 2.1  -1.4   1.6  -0.4   0.8   1.5  -0.6
 2.0  -0.7   1.4  -0.3   0.9   1.0  -0.3
-> -0.7

-12.2    0.7  -17.6   -0.7   19.2    0.7
-17.9    6.4  -19.6    8.3  -12.9   -9.9
-12.7    7.8   16.3  -17.8  -14.9   -3.9
-> 6.4

-16.265    6.966  -15.933    5.215   -7.310  -17.778
 20.000   -1.276   -4.184    3.955   -5.978    8.443
-> -1.276

-130.80    41.27    22.37   163.50   -35.90
-204.39     1.12  -109.50   -41.64   -82.90
-121.50    32.71    21.77   157.92   -35.37
-> 1.12

-1.3  -1.2  -1.4  -1.1  -1.1
-0.9  -1.9  -1.7  -1.7  -1.4
-1.5   1.4   0.9   0.4   0.0
-> -1.9

-0.227   0.034   0.097   0.607  -0.224
 1.931   1.723   1.522   1.250   1.156
 1.555   0.576  -0.416  -1.323  -0.451
-> 1.723
---
((130, 160, -12, -334, -664, -870), (-394, -203, 18, 143, 59, -202)) -394
((-704, 118, -432, 124), (561, -622, -429, -79)) 561
((784, -811, -579, 240), (-505, 455, 343, 26)) -505
((562, 700, 418, -406, -238), (241, 262, -265, -245, 102)) 241
((-37, 3, -6, 6), (-688, 677, -802, 612)) -688
((-450, -313, 235, 274, 12, 669), (-509, 424, -128, 685, -180, -239)) -509
((-146, -128, -31, -664), (463, -85, -584, -10)) 463
---
Q:
[[-0.065, -0.027, -0.085, -0.001, -0.150, -0.008, -0.003],
 [-0.041, 0.007, -0.069, -0.052, -0.131, 0.023, 0.191],
 [-0.037, 0.065, -0.102, -0.073, -0.174, 0.007, 0.065]]
A: -0.102

Q: [0.06, -0.12, 0.17, 0.12]
A: 0.17

Q:
[[-0.5, 1.2, -1.3, 1.9],
 [-0.5, -1.2, 2.0, -0.7],
 [-0.5, 0.2, 1.4, -1.7]]
A: 1.4

Q:
[[-1.58, 3.69, -1.89, 4.27, -9.15, -0.47],
 [15.13, 1.12, -0.12, -11.87, -3.03, -9.48]]
A: -0.12

Q:
[[-1.02, 1.13, 3.71, 5.55],
 [-9.48, 0.29, -10.70, 15.44]]
A: -10.70

Q:
[[-0.9, -1.4, -1.4, -0.8, -1.1, 2.2, -0.5],
 [1.2, -1.5, -1.4, 0.9, 0.2, -1.2, -0.6],
 [1.8, -0.6, 0.2, -1.4, -0.3, -0.8, 0.9]]
A: 0.2

Q:
[[-0.3, -0.6, 0.5, -1.6, 0.9, 1.2, -0.7],
 [1.5, 1.0, 0.9, 0.2, 1.2, 0.8, 1.0],
 [2.2, -0.9, 2.0, -0.2, 1.9, -1.4, 2.1]]
A: 2.0

Q: [-16.6, 13.0, -10.7, 10.4, 1.1]
A: -10.7

Q: [-0.16, 0.05, -0.02, 0.00, -0.13, 0.17, 0.18]
A: -0.02

Q: [-0.072, -0.052, -0.095, 0.051, 0.178]
A: -0.095
---
-0.043   0.111  -0.100  -0.082   0.069 yields 0.111, 0.069

-112.777   123.682  -142.448  -178.505   130.590    96.817 yields 130.590, 123.682

-0.106   0.073  -0.155   0.152  -0.064
-0.162   0.047  -0.142   0.154  -0.002
 0.008   0.080  -0.081   0.228   0.102
yields 0.228, 0.154

 0.092  -0.021  -0.051  -0.159  -0.046   0.124   0.145 yields 0.145, 0.124

  67.4  -182.3    51.3   161.0   113.2 yields 161.0, 113.2

-2.00  -0.76   1.71  -1.50
-1.70  -0.94   2.06  -1.26
yields 2.06, 1.71
---
[280,6,760,226,-701] ⇒ 760

[[570,-736,-431,20,440],
[-87,269,220,197,154],
[120,-249,-177,-59,99]] ⇒ 220

[[609,89,442,434,-691,187,-28],
[-409,-674,221,340,-191,190,-271],
[-202,31,-95,512,-823,586,159]] ⇒ 340

[157,-199,-82,-259,-697] ⇒ -82

[294,-73,-104,520,85,562,-882] ⇒ 520

[[538,-238,106,258,214],
[64,-875,422,28,326],
[256,-409,156,77,147]] ⇒ 422

[-73,-582,193,682,441,26,185] ⇒ 682

[[823,181,233,229,237],
[627,-313,-373,-282,-316],
[-71,202,269,244,246]] ⇒ -373

[[379,339,81,74,118,58,285],
[200,571,125,426,-196,60,-457],
[-145,-199,125,-670,199,63,223]] ⇒ 426
---
[[-253,-469,-95,-458,830,-300,-835],
[620,50,274,1,-706,-53,-511],
[-67,-171,-21,-61,765,-659,94]] -> 620

[[-776,248,-455,181,332],
[-802,266,-485,196,353]] -> -802

[[-449,-571,637,-127],
[-309,-178,-298,146],
[186,-491,272,5]] -> -309

[[312,-205,213,-541],
[538,830,688,-671]] -> 538

[[-607,-46,-633,184,-628,364,130],
[-580,-98,323,-431,385,-387,227],
[-101,209,-110,103,131,-193,110]] -> -580

[[17,-281,-132,-280,-563],
[168,-149,1,394,-500],
[-123,-73,80,-181,-886]] -> 168

[[-739,-430,-292,17,-146,89,317],
[-306,-853,78,-543,30,-37,187]] -> -306

[[238,696,263,483,514,753,-160],
[-325,-113,-842,264,-296,-80,407],
[46,99,-374,271,316,285,202]] -> -325
---
[[260,-333,31,78,150,-66],
[52,-791,-546,-226,-895,-582]] ans = 260, -582

[-139,224,-443,730,-137] ans = -139, -137

[[581,117,125,492,-338],
[-303,-383,-256,-370,-660],
[-133,-651,733,-175,547]] ans = 581, 547

[639,486,837,271,519,-495,100] ans = 639, 100

[[-8,39,5,-6,-35],
[210,353,730,-135,383]] ans = -8, 383

[-557,-311,-589,-631,412,-865,606] ans = -557, 606

[-9,604,-25,773] ans = -9, 773
---
[[-350,-636,-66,152,-613,612],
[49,-133,-23,514,-63,626]] yields 49

[[347,-124,-266,720,21,430],
[-89,221,272,-473,-127,-151],
[86,-163,36,-58,-64,61]] yields -89

[[46,227,348,-682],
[-502,243,532,-81]] yields -502

[[150,-704,721,99,-271,155,88],
[69,-406,234,103,-25,57,140],
[69,-406,234,135,-96,1,70]] yields 69

[[-99,-199,-200,114,399,-151],
[643,307,421,-321,-268,-146],
[245,-25,87,302,-137,214]] yields 643

[[362,791,4,-57,-457],
[48,143,-54,-52,-388],
[301,310,-30,-138,-487]] yields 48

[[-336,675,60,-123,106,-25],
[263,675,308,-154,538,499]] yields 263

[[59,-368,54,-182],
[-326,-773,-48,-180],
[105,-81,-23,12]] yields -326
---
-531,-446,755,181,-685,-999 -> -685
6202,1753,7888,7542,8585,4708 -> 8585
-740,579,-134,186,-95,344 -> -95
-36,30,-11,9,38,7 -> 38
109,709,-511,71,730,965 -> 730
17,24,45,96,18,24 -> 18
58,-363,-965,576,427,170 -> 427
---
[[ 595 -139 -478  166  -63  -25  925]
 [ 964 -410 -655  179  -21  206  634]
 [ 565 -139 -478  226  -13  -51  920]] → 179

[59 77 58 15 54] → 58

[ 988  526  693 -825  867  318 -265] → -825

[ 11   5  -3 -50  30] → -3

[79 78 18  0 24] → 18

[48 57 56 50 59 79  3] → 50

[ -65 -952 -460  759  796 -196  135] → 759

[1 9 7 5 4 7 5] → 5
---
[[-54,407,382,-62],
[-75,188,637,-512],
[115,85,37,506]]: -62

[600,-778,-454,-214,-497,-313]: -313

[[-516,-37,-171,71],
[219,-111,157,-307],
[-228,536,-798,328]]: 71

[[-368,-755,-281,-406,-390],
[-500,-566,241,-392,801],
[-697,-778,-681,-178,-292]]: -390

[388,-91,662,82,-427]: -427

[621,-281,-691,650]: 650
---
[90,-244,535,33,-301,563,789] ==> 33, 789

[-861,-794,-735,-833,890] ==> -735, 890

[28,-108,-171,390,-686] ==> -171, 390

[[384,335,122,53,154],
[214,189,58,381,-708],
[-282,349,272,202,-631]] ==> 58, 384

[-663,-55,-858,-185,381] ==> -858, 381

[[-25,-186,764,621,-275],
[-168,-370,846,629,-24],
[244,42,-591,128,-130]] ==> 846, 846

[270,734,-536,160,896,-384,622] ==> 160, 896

[136,-134,-655,-282,-525,454,275] ==> -282, 454

[-626,146,270,-293,-735] ==> 270, 270

[[98,42,707,-562,-249],
[134,-11,-11,-405,368],
[-206,-2,-511,351,-13]] ==> -11, 707
